Below is a small trained network, with its code and all its weights. Each question gives an input and a class and asks what happens when units are switched off, that is, made to give their printed mean instead of their output.

import numpy as np


def w(rows, s, z=0):
    codes = np.array(rows[::2]) - 128.0
    scale = np.full(codes.shape[1], s)
    scale[-1] = z or s
    return codes * scale


def norm(h):
    return h / np.sqrt((h * h).mean(-1, keepdims=True) + 1e-5)


def f(y):
    return y / 2 * (1 + np.tanh(0.7978845608 * (y + 0.044715 * y**3)))


def log_softmax(a):
    a = a - a.max(-1, keepdims=True)
    return a - np.log(np.exp(a).sum(-1, keepdims=True))


def net(x, mask):
    res = np.array(x, float).reshape(1, 3) / 4 @ E
    u = 0
    for l in range(3):
        y = f(norm(res) @ A[l][:, :-1].T + A[l][:, -1])
        res = res + np.where(mask[u : u + 3], y, B[l][:, -1]) @ B[l][:, :-1]
        u += 3
    return log_softmax(norm(res)[-1] @ U[:, :-1].T + U[:, -1])


A, B = {}, {}
E = w([
[167,60,154,253,57,65,187,60,181,97,181,135],'x0',
[95,62,241,108,130,105,127,126,152,173,178,79],'x1',
[124,111,153,158,112,60,141,99,239,93,153,210],'x2',
],0.0031)
A[0] = w([
[97,76,193,60,157,198,95,192,46,230,140,49,3],'0.n0',
[117,111,182,162,111,24,169,127,222,142,153,174,161],'0.n1',
[199,110,56,246,6,120,209,66,32,148,162,1,78],'0.n2',
],0.0033,0.0028)
B[0] = w([
[82,205,26,135,105,53,28,129,147,254,148,179,209],'0.n0',
[86,147,89,95,119,174,81,123,88,134,198,121,245],'0.n1',
[176,159,164,173,151,155,253,145,96,97,58,115,252],'0.n2',
],0.0064,0.0038)
A[1] = w([
[171,148,141,121,140,95,180,169,81,180,33,113,253],'1.n0',
[97,149,215,122,132,1,141,181,225,230,51,94,51],'1.n1',
[139,141,49,168,108,112,135,114,187,76,130,194,14],'1.n2',
],0.004,0.0013)
B[1] = w([
[201,24,176,167,93,157,110,136,94,135,144,182,250],'1.n0',
[128,220,103,150,2,178,39,161,159,130,173,180,150],'1.n1',
[121,152,81,172,183,110,71,161,81,150,102,104,170],'1.n2',
],0.0069,0.0028)
A[2] = w([
[99,122,222,54,81,167,62,172,193,158,138,160,33],'2.n0',
[168,169,151,3,100,151,117,170,121,163,45,128,250],'2.n1',
[105,228,83,150,152,136,117,166,116,101,105,136,2],'2.n2',
],0.0051,0.00072)
B[2] = w([
[196,79,149,147,211,146,194,157,74,102,3,135,220],'2.n0',
[141,71,171,233,28,168,91,122,122,179,240,170,253],'2.n1',
[135,186,118,122,114,103,156,94,144,121,30,125,232],'2.n2',
],0.0054,0.003)
U = w([
[75,80,188,109,81,123,175,49,158,79,248,52,139],'0',
[90,41,201,14,253,134,130,141,122,128,129,135,64],'1',
[108,164,75,144,91,138,2,140,107,191,165,189,212],'2',
[249,104,184,223,97,181,207,141,90,110,65,147,169],'3',
[141,110,135,86,109,100,123,133,155,108,100,43,14],'4',
[118,220,47,127,182,61,134,89,143,63,29,112,130],'5',
[151,126,140,59,113,82,140,140,181,122,99,36,1],'6',
],0.0099,0.0041)

Each question gives the input, the list of numbers given to net, and the class t.
The units are the neurons (one row each of A and B). Each row of codes is followed by its name. A weight is (code - 128) times the scale printed after its matrix; where a second scale follows, it is the last column's (A, B and U).
mask holds one flag per neuron, layer by layer. A switched-off neuron (its flag False) gives its mean, the last column of its row in B, instead of its output. The means were averaged over made-up inputs and are rounded, as every weight is.
A unit's drop is (log p(t) with every unit on - log p(t) with that unit switched off) / (log p(t) with every unit on - log p(t) with every unit switched off).
The circuit of an input: a set's keep is (log p(t) with only the set's units on - log p(t) with every unit switched off) / (log p(t) with every unit on - log p(t) with every unit switched off). Starting from all 9 units, units are removed one at a time, each time the one whose removal leaves the highest keep (on an exact tie, the one counted first), for as long as the keep stays at least 0.8.
circuit, biggest first: the units of the circuit, biggest drop first
most important unit: the unit with the biggest drop
k most important neurons: the k neurons with the biggest drops, biggest first
drop when u is switched off: that unit's drop, to one decimal
input [-6,-3,3], class 3: 2 most important neurons => 0.n1, 0.n0
input [1,-2,2], class 5: 2 most important neurons => 1.n0, 2.n1
input [3,-1,7], class 2: circuit, biggest first => 0.n1
input [-6,3,5], class 3: 2 most important neurons => 2.n0, 1.n2
input [2,2,6], class 0: circuit, biggest first => 0.n0, 0.n1
input [8,-6,6], class 5: 2 most important neurons => 1.n0, 1.n2
input [-1,6,8], class 1: circuit, biggest first => 0.n1, 2.n0, 2.n1
input [-3,7,8], class 1: 2 most important neurons => 0.n1, 2.n0
input [-5,-5,7], class 5: 2 most important neurons => 2.n2, 0.n2
input [-4,-1,3], class 3: 3 most important neurons => 0.n0, 2.n0, 0.n1
input [7,2,2], class 0: circuit, biggest first => 0.n1, 1.n0
input [3,5,6], class 0: circuit, biggest first => 0.n1, 0.n0
input [0,0,7], class 2: 3 most important neurons => 0.n1, 0.n2, 1.n2
input [3,6,0], class 0: 2 most important neurons => 0.n1, 1.n0
input [1,-8,1], class 5: circuit, biggest first => 2.n1
input [1,1,-7], class 2: 2 most important neurons => 0.n0, 2.n0
input [-8,-3,6], class 3: 2 most important neurons => 0.n0, 0.n1
input [2,8,-1], class 1: 3 most important neurons => 0.n1, 2.n0, 0.n2
input [3,6,-7], class 2: 2 most important neurons => 0.n0, 1.n1
input [1,3,7], class 1: most important unit => 0.n2
input [4,1,1], class 0: 3 most important neurons => 0.n1, 0.n0, 2.n0
input [-1,-6,7], class 5: drop when 2.n2 is switched off => 0.1
input [0,8,-5], class 2: drop when 0.n0 is switched off => 1.8
input [-1,-5,2], class 5: drop when 1.n0 is switched off => 0.0
input [-2,-7,3], class 5: drop when 0.n2 is switched off => 1.2
